Below is a small trained network, with its code and all its weights. Each question gives an input and a class and asks what happens when units are switched off, that is, made to give their printed mean instead of their output.

import numpy as np


def w(rows, s, z=0):
    codes = np.array(rows[::2]) - 128.0
    scale = np.full(codes.shape[1], s)
    scale[-1] = z or s
    return codes * scale


def f(y):
    return np.maximum(y, 0)


def log_softmax(a):
    a = a - a.max(-1, keepdims=True)
    return a - np.log(np.exp(a).sum(-1, keepdims=True))


def net(x, mask):
    res = np.array(x, float).reshape(1, 7) / 4 @ E
    y = f(res @ A[0][:, :-1].T + A[0][:, -1])
    res = res + np.where(mask, y, B[0][:, -1]) @ B[0][:, :-1]
    return log_softmax(res[-1] @ U[:, :-1].T + U[:, -1])


A, B = {}, {}
E = w([
[128,126,123,127,130,130,130,133,130],'x0',
[180,79,133,106,146,130,46,212,218],'x1',
[128,4,151,126,100,61,188,101,159],'x2',
[127,158,117,76,198,200,232,142,207],'x3',
[128,127,126,127,129,129,130,127,127],'x4',
[63,118,96,253,171,129,162,195,155],'x5',
[24,88,70,78,58,188,116,160,112],'x6',
],0.0049)
A[0] = w([
[136,107,145,171,92,98,64,120,76,99],'N1',
[57,177,128,168,101,126,225,46,43,107],'N2',
[121,55,141,122,119,102,152,115,142,97],'N3',
[123,136,135,90,148,159,213,137,176,102],'N4',
[134,129,122,60,95,119,125,119,102,125],'N5',
[115,130,138,151,121,117,143,99,99,99],'N6',
[97,134,123,206,135,130,141,160,142,92],'N7',
[140,131,137,71,117,132,119,106,125,105],'N8',
[115,97,138,119,118,103,175,113,126,131],'N9',
[66,111,102,254,153,152,152,180,168,91],'N10',
[99,135,128,187,132,133,131,153,149,90],'N11',
[147,125,107,134,134,121,139,131,116,254],'N12',
[154,131,126,52,122,131,111,87,119,94],'N13',
[148,136,139,90,110,127,124,117,123,97],'N14',
[161,141,138,18,119,132,109,70,127,102],'N15',
[110,195,117,133,155,159,92,161,110,124],'N16',
[123,109,132,143,105,107,69,96,87,107],'N17',
[137,23,120,129,123,88,185,108,144,121],'N18',
[152,90,144,136,130,131,55,215,208,113],'N19',
[48,82,106,82,76,166,121,165,112,106],'N20',
[153,125,138,67,119,140,113,99,128,102],'N21',
[37,82,97,85,77,174,119,161,113,113],'N22',
[121,100,139,184,87,74,41,118,93,109],'N23',
[138,152,136,68,170,177,217,131,206,95],'N24',
[120,45,143,118,125,102,162,108,139,100],'N25',
[116,237,120,125,155,184,65,160,97,94],'N26',
[250,157,155,210,166,81,156,79,144,92],'N27',
[143,98,127,111,131,120,65,187,205,93],'N28',
],0.0092,0.0083)
B[0] = w([
[86,113,73,154,136,141,157,144,127,165],'N1',
[177,93,102,2,150,163,121,109,133,205],'N2',
[155,160,107,147,78,130,119,117,122,155],'N3',
[79,114,71,161,135,139,130,146,124,178],'N4',
[147,95,159,150,135,112,133,135,129,161],'N5',
[143,121,101,115,139,141,139,114,119,139],'N6',
[151,92,144,143,130,94,152,133,99,158],'N7',
[145,107,139,143,137,107,140,129,106,148],'N8',
[138,143,136,132,86,136,109,126,144,160],'N9',
[181,64,163,161,134,64,154,135,85,197],'N10',
[146,100,142,140,126,98,142,132,109,148],'N11',
[60,68,224,123,91,155,71,151,172,254],'N12',
[157,101,137,145,135,92,149,135,103,156],'N13',
[143,111,133,139,132,108,134,138,114,139],'N14',
[164,76,143,155,143,81,153,141,105,177],'N15',
[141,152,129,141,61,128,111,118,135,176],'N16',
[98,117,91,150,132,139,147,154,129,157],'N17',
[154,174,125,152,46,143,102,118,125,186],'N18',
[146,108,117,28,145,156,131,95,123,187],'N19',
[121,199,150,139,190,109,129,127,145,179],'N20',
[139,104,143,139,130,103,152,124,100,151],'N21',
[117,197,158,145,200,111,122,125,144,187],'N22',
[79,105,62,163,145,154,156,143,136,180],'N23',
[65,110,45,170,141,145,146,145,116,197],'N24',
[158,166,115,144,66,131,120,120,121,162],'N25',
[165,175,108,158,33,128,122,105,139,188],'N26',
[114,233,152,128,210,105,129,127,134,193],'N27',
[152,126,106,50,143,159,143,100,112,166],'N28',
],0.025,0.0083)
U = w([
[178,53,174,161,141,48,174,164,69,96],'0',
[36,114,13,167,147,171,163,173,128,96],'1',
[165,112,99,3,157,187,123,78,127,98],'2',
[171,202,116,160,23,141,90,106,141,100],'3',
[102,238,170,138,229,91,128,136,155,117],'4',
[83,100,176,121,119,148,89,155,162,253],'5',
],0.0063,0.0068)

Each question gives the input, the list of numbers given to net, and the class t.
The units are the neurons (one row each of A and B). Each row of codes is followed by its name. A weight is (code - 128) times the scale printed after its matrix; where a second scale follows, it is the last column's (A, B and U).
mask holds one flag per neuron, in row order. A switched-off neuron (its flag False) gives its mean, the last column of its row in B, instead of its output. The means were averaged over made-up inputs and are rounded, as every weight is.
A unit's drop is (log p(t) with every unit on - log p(t) with that unit switched off) / (log p(t) with every unit on - log p(t) with every unit switched off).
The circuit of an input: a set's keep is (log p(t) with only the set's units on - log p(t) with every unit switched off) / (log p(t) with every unit on - log p(t) with every unit switched off). Starting from the 12 units with the biggest drops (on a tie, the unit counted first), units are removed one at a time, each time the one whose removal leaves the highest keep (on an exact tie, the one counted first), for as long as the keep stays at least 0.8.
units of the circuit, in order: the units of the circuit, biggest drop first
most important unit: the unit with the biggest drop
top k neurons: the k neurons with the biggest drops, biggest first
drop of u: that unit's drop, to one decimal
input [-3,-8,7,-3,-8,4,1], class 2: most important unit -> N2
input [-2,-8,-3,-1,-4,8,-3], class 0: top 2 neurons -> [N10 N7]
input [4,2,-8,2,6,3,6], class 3: top 2 neurons -> [N26 N16]
input [-3,6,-1,-8,4,2,2], class 1: top 3 neurons -> [N23 N1 N2]
input [0,-6,6,2,-3,6,-7], class 4: top 3 neurons -> [N27 N26 N19]
input [-2,-6,6,8,-6,1,-8], class 1: top 2 neurons -> [N24 N4]
input [-1,-5,-8,5,-6,-2,-8], class 3: top 3 neurons -> [N26 N16 N22]
input [-4,5,-6,-2,-4,2,3], class 3: top 3 neurons -> [N26 N2 N16]
input [0,-5,3,6,1,-5,-5], class 1: top 3 neurons -> [N24 N4 N10]
input [1,-3,-3,5,-1,2,-1], class 1: top 4 neurons -> [N24 N4 N19 N18]
input [-5,-8,6,-1,-8,-8,6], class 0: top 4 neurons -> [N15 N5 N13 N19]
input [-4,6,-5,5,7,3,4], class 2: top 2 neurons -> [N19 N28]
input [0,-3,-2,-6,6,5,-7], class 4: top 2 neurons -> [N27 N24]
input [-7,0,7,-4,-2,-2,5], class 3: top 2 neurons -> [N18 N25]
input [-1,0,8,-5,3,6,0], class 3: top 2 neurons -> [N18 N25]
input [-3,-8,-8,2,-8,-1,-3], class 2: most important unit -> N2
input [1,6,2,4,3,-3,-3], class 2: drop of N28 -> 0.5
input [2,4,-6,0,-1,2,-1], class 3: drop of N26 -> 0.8
input [-4,-4,-1,-4,6,-2,6], class 4: drop of N20 -> 0.5
input [-8,3,-8,-2,-3,-8,1], class 0: drop of N18 -> 0.1
input [7,-7,2,0,8,-8,3], class 0: units of the circuit, in order -> [N15]
